Below are the code and all the weights of a small trained network. Each question names an input and a class and asks about switching units off, where a switched-off unit gives its printed mean instead of its output.

import numpy as np


def w(rows, s, z=0):
    codes = np.array(rows[::2]) - 128.0
    scale = np.full(codes.shape[1], s)
    scale[-1] = z or s
    return codes * scale


def f(y):
    return np.maximum(y, 0)


def log_softmax(a):
    a = a - a.max(-1, keepdims=True)
    return a - np.log(np.exp(a).sum(-1, keepdims=True))


def net(x, mask):
    res = np.array(x, float).reshape(1, 5) / 4 @ E
    y = f(res @ A[0][:, :-1].T + A[0][:, -1])
    res = res + np.where(mask, y, B[0][:, -1]) @ B[0][:, :-1]
    return log_softmax(res[-1] @ U[:, :-1].T + U[:, -1])


A, B = {}, {}
E = w([
[65,15,142,37,53,205,215],'x0',
[130,127,126,127,126,126,125],'x1',
[138,176,77,89,133,8,253],'x2',
[213,174,33,40,182,235,137],'x3',
[173,246,242,65,34,145,131],'x4',
],0.0067)
A[0] = w([
[222,214,109,197,215,70,42,19],'neuron 0',
[176,175,91,133,149,6,210,23],'neuron 1',
[77,98,170,195,72,38,129,95],'neuron 2',
[103,44,43,180,199,113,140,116],'neuron 3',
[105,56,70,135,175,127,135,111],'neuron 4',
[184,230,106,207,205,73,45,46],'neuron 5',
[211,154,51,71,162,183,115,188],'neuron 6',
[196,148,63,46,188,181,139,96],'neuron 7',
[15,84,226,174,124,39,140,103],'neuron 8',
[112,108,113,63,112,80,211,54],'neuron 9',
[178,196,206,95,30,129,141,12],'neuron 10',
[182,136,76,41,189,201,160,117],'neuron 11',
[121,167,63,86,107,63,219,115],'neuron 12',
[79,81,206,177,80,44,116,144],'neuron 13',
[75,24,127,25,72,209,206,23],'neuron 14',
[122,114,157,145,149,206,10,63],'neuron 15',
[115,48,65,166,185,115,124,131],'neuron 16',
[206,198,206,84,70,171,160,2],'neuron 17',
[122,77,176,177,97,242,3,60],'neuron 18',
[92,36,16,180,222,124,136,93],'neuron 19',
],0.0059,0.0009)
B[0] = w([
[16,106,154,159,93,163,194,238],'neuron 0',
[182,55,158,100,225,111,177,211],'neuron 1',
[178,121,58,182,97,163,114,225],'neuron 2',
[130,183,159,51,92,59,74,221],'neuron 3',
[115,180,156,93,97,86,85,192],'neuron 4',
[9,90,182,157,130,150,193,238],'neuron 5',
[153,110,65,190,85,200,102,202],'neuron 6',
[168,135,63,193,88,191,106,197],'neuron 7',
[199,133,58,201,93,189,91,248],'neuron 8',
[146,74,180,119,183,113,176,189],'neuron 9',
[131,184,156,54,103,64,67,212],'neuron 10',
[161,157,70,206,91,184,120,201],'neuron 11',
[189,62,143,121,180,110,157,199],'neuron 12',
[173,144,37,177,89,183,90,231],'neuron 13',
[3,96,149,153,114,168,188,255],'neuron 14',
[177,75,157,116,191,95,172,212],'neuron 15',
[139,190,147,72,108,70,76,206],'neuron 16',
[113,189,148,82,103,76,75,208],'neuron 17',
[218,63,184,81,231,93,190,242],'neuron 18',
[122,209,173,57,92,68,75,237],'neuron 19',
],0.007,0.0069)
U = w([
[178,144,53,192,87,165,100,175],'0',
[119,207,156,56,100,89,76,61],'1',
[6,104,146,152,124,151,177,241],'2',
[205,75,150,106,223,116,159,2],'3',
],0.018,0.00028)

Each question gives the input, the list of numbers given to net, and the class t.
The units are the neurons (one row each of A and B). Each row of codes is followed by its name. A weight is (code - 128) times the scale printed after its matrix; where a second scale follows, it is the last column's (A, B and U).
mask holds one flag per neuron, in row order. A switched-off neuron (its flag False) gives its mean, the last column of its row in B, instead of its output. The means were averaged over made-up inputs and are rounded, as every weight is.
A unit's drop is (log p(t) with every unit on - log p(t) with that unit switched off) / (log p(t) with every unit on - log p(t) with every unit switched off).
The circuit of an input: a set's keep is (log p(t) with only the set's units on - log p(t) with every unit switched off) / (log p(t) with every unit on - log p(t) with every unit switched off). Starting from the 12 units with the biggest drops (on a tie, the unit counted first), units are removed one at a time, each time the one whose removal leaves the highest keep (on an exact tie, the one counted first), for as long as the keep stays at least 0.8.
circuit, biggest first: the units of the circuit, biggest drop first
k most important neurons: the k neurons with the biggest drops, biggest first
drop when u is switched off: that unit's drop, to one decimal
input [7,7,-3,6,6], class 2: 3 most important neurons	neuron 14; neuron 8; neuron 13
input [-8,-5,8,5,-7], class 2: circuit, biggest first	neuron 0
input [7,8,-2,8,7], class 0: 2 most important neurons	neuron 11; neuron 7
input [6,8,-3,-7,3], class 0: circuit, biggest first	neuron 8; neuron 13
input [-2,-7,5,8,-7], class 0: 3 most important neurons	neuron 7; neuron 6; neuron 11
input [-3,0,3,6,-8], class 1: 2 most important neurons	neuron 19; neuron 3
input [-7,-8,6,-5,5], class 2: 3 most important neurons	neuron 5; neuron 0; neuron 18
input [-7,8,-3,-6,-8], class 1: 4 most important neurons	neuron 19; neuron 3; neuron 16; neuron 14
input [-7,4,-2,6,-8], class 1: 3 most important neurons	neuron 19; neuron 3; neuron 16
input [-6,-5,-8,6,3], class 3: 3 most important neurons	neuron 18; neuron 15; neuron 14
input [0,7,6,-3,5], class 3: 3 most important neurons	neuron 1; neuron 12; neuron 19
input [-2,6,-6,5,-1], class 3: 4 most important neurons	neuron 18; neuron 15; neuron 8; neuron 13
input [-3,-3,-8,-1,7], class 3: 4 most important neurons	neuron 18; neuron 15; neuron 19; neuron 3
input [-4,-6,7,1,2], class 3: circuit, biggest first	neuron 1
input [3,-1,-6,-6,0], class 0: drop when neuron 12 is switched off	0.1
input [-1,-6,-8,4,6], class 3: drop when neuron 18 is switched off	0.8
input [8,-3,-7,-8,3], class 0: drop when neuron 13 is switched off	0.5
